Below are the code and all the weights of a small trained network. Each question names an input and a class and asks about switching units off, where a switched-off unit gives its printed mean instead of its output.

import numpy as np


def w(rows, s, z=0):
    codes = np.array(rows[::2]) - 128.0
    scale = np.full(codes.shape[1], s)
    scale[-1] = z or s
    return codes * scale


def norm(h):
    return h / np.sqrt((h * h).mean(-1, keepdims=True) + 1e-5)


def f(y):
    return np.maximum(y, 0)


def log_softmax(a):
    a = a - a.max(-1, keepdims=True)
    return a - np.log(np.exp(a).sum(-1, keepdims=True))


def net(x, mask):
    res = np.array(x, float).reshape(1, 4) / 4 @ E
    u = 0
    for l in range(2):
        y = f(norm(res) @ A[l][:, :-1].T + A[l][:, -1])
        res = res + np.where(mask[u : u + 13], y, B[l][:, -1]) @ B[l][:, :-1]
        u += 13
    return log_softmax(norm(res)[-1] @ U[:, :-1].T + U[:, -1])


A, B = {}, {}
E = w([
[158,62,130,149,47],'x0',
[101,92,185,101,175],'x1',
[126,137,137,141,131],'x2',
[2,179,132,155,123],'x3',
],0.0067)
A[0] = w([
[174,2,148,216,97,117],'L0N0',
[37,194,52,179,43,51],'L0N1',
[35,101,115,127,154,145],'L0N2',
[205,138,138,198,57,99],'L0N3',
[118,180,202,80,163,211],'L0N4',
[120,179,142,195,116,119],'L0N5',
[133,55,155,117,171,205],'L0N6',
[136,169,32,139,115,254],'L0N7',
[134,123,88,27,178,180],'L0N8',
[114,80,202,164,14,207],'L0N9',
[51,69,141,142,34,40],'L0N10',
[142,154,143,170,24,23],'L0N11',
[251,195,110,133,149,51],'L0N12',
],0.008,0.0027)
B[0] = w([
[74,116,121,47,145,242],'L0N0',
[154,143,132,107,214,246],'L0N1',
[105,182,124,116,57,210],'L0N2',
[154,117,88,96,130,210],'L0N3',
[206,126,102,124,73,212],'L0N4',
[126,74,99,106,120,170],'L0N5',
[188,152,180,146,148,203],'L0N6',
[77,90,115,145,185,216],'L0N7',
[143,152,141,181,93,195],'L0N8',
[147,78,154,157,80,255],'L0N9',
[157,171,146,255,118,210],'L0N10',
[121,143,87,99,76,184],'L0N11',
[141,112,69,165,101,197],'L0N12',
],0.0087,0.0058)
A[1] = w([
[80,174,208,207,128,101],'L1N0',
[139,105,77,64,110,253],'L1N1',
[191,130,117,93,211,161],'L1N2',
[87,151,120,84,174,196],'L1N3',
[137,181,166,76,126,111],'L1N4',
[154,161,96,198,133,171],'L1N5',
[132,148,87,120,174,72],'L1N6',
[212,132,130,167,156,71],'L1N7',
[184,155,111,130,173,78],'L1N8',
[113,107,64,60,110,33],'L1N9',
[202,113,150,191,114,192],'L1N10',
[113,99,23,172,130,187],'L1N11',
[180,150,127,175,5,238],'L1N12',
],0.012,0.0032)
B[1] = w([
[163,106,99,123,114,180],'L1N0',
[98,146,152,100,145,183],'L1N1',
[118,164,170,150,95,172],'L1N2',
[194,189,182,97,134,155],'L1N3',
[104,120,77,94,95,150],'L1N4',
[116,77,158,112,125,192],'L1N5',
[103,97,210,125,203,149],'L1N6',
[88,82,88,147,75,170],'L1N7',
[136,129,145,255,142,158],'L1N8',
[150,173,95,105,112,153],'L1N9',
[96,115,140,99,151,211],'L1N10',
[68,88,91,123,162,204],'L1N11',
[143,163,123,140,159,249],'L1N12',
],0.0096,0.012)
U = w([
[52,45,85,157,173,243],'0',
[182,140,205,226,39,65],'1',
[123,83,44,3,96,4],'2',
[170,64,223,23,102,127],'3',
[87,189,195,109,217,120],'4',
[160,236,116,61,67,148],'5',
],0.018,0.0018)

Each question gives the input, the list of numbers given to net, and the class t.
The units are the neurons (one row each of A and B). Each row of codes is followed by its name. A weight is (code - 128) times the scale printed after its matrix; where a second scale follows, it is the last column's (A, B and U).
mask holds one flag per neuron, layer by layer. A switched-off neuron (its flag False) gives its mean, the last column of its row in B, instead of its output. The means were averaged over made-up inputs and are rounded, as every weight is.
A unit's drop is (log p(t) with every unit on - log p(t) with that unit switched off) / (log p(t) with every unit on - log p(t) with every unit switched off).
The circuit of an input: a set's keep is (log p(t) with only the set's units on - log p(t) with every unit switched off) / (log p(t) with every unit on - log p(t) with every unit switched off). Starting from the 12 units with the biggest drops (on a tie, the unit counted first), units are removed one at a time, each time the one whose removal leaves the highest keep (on an exact tie, the one counted first), for as long as the keep stays at least 0.8.
circuit, biggest first: the units of the circuit, biggest drop first
k most important neurons: the k neurons with the biggest drops, biggest first
top k neurons in layer l: the k neurons of layer l with the biggest drops, biggest first
drop when u is switched off: that unit's drop, to one decimal
input [3,-1,1,-8], class 2: top 2 neurons in layer 0 => L0N12, L0N0
input [7,3,0,4], class 1: circuit, biggest first => L0N10
input [4,-2,0,0], class 2: 3 most important neurons => L0N0, L0N3, L0N11
input [1,8,7,-1], class 3: 3 most important neurons => L0N10, L0N1, L1N10
input [-1,1,7,-2], class 1: 2 most important neurons => L0N6, L0N7
input [1,-2,0,-8], class 2: 4 most important neurons => L0N10, L0N1, L0N0, L0N12
input [7,0,-2,-4], class 2: 2 most important neurons => L0N3, L0N1
input [8,0,7,-8], class 2: circuit, biggest first => L0N3, L0N0
input [0,-7,6,6], class 4: 3 most important neurons => L0N1, L1N3, L0N12
input [1,-5,5,-3], class 2: top 2 neurons in layer 1 => L1N9, L1N8
input [0,7,-6,-5], class 1: 4 most important neurons => L0N6, L1N2, L1N8, L0N8
input [5,5,6,0], class 3: 3 most important neurons => L0N0, L1N8, L1N10
input [4,5,0,0], class 3: top 3 neurons in layer 0 => L0N0, L0N8, L0N12
input [6,0,-5,0], class 2: circuit, biggest first => L0N0
input [4,4,-5,0], class 3: top 4 neurons in layer 1 => L1N8, L1N10, L1N2, L1N11
input [-5,5,4,1], class 5: 4 most important neurons => L0N2, L0N10, L0N1, L1N4
input [5,0,-2,0], class 2: 4 most important neurons => L0N0, L0N3, L0N11, L1N8
input [3,0,7,0], class 2: 3 most important neurons => L0N0, L0N3, L0N11
input [7,3,-1,1], class 1: 2 most important neurons => L0N10, L1N11
input [-6,-1,0,-5], class 0: most important neuron => L0N12
input [-6,2,-5,4], class 5: drop when L0N2 is switched off => 0.2
input [0,-7,-7,-2], class 0: drop when L0N0 is switched off => 0.1
input [-8,-2,1,-5], class 0: drop when L0N12 is switched off => 0.3
input [2,0,1,-1], class 2: drop when L0N1 is switched off => 0.2
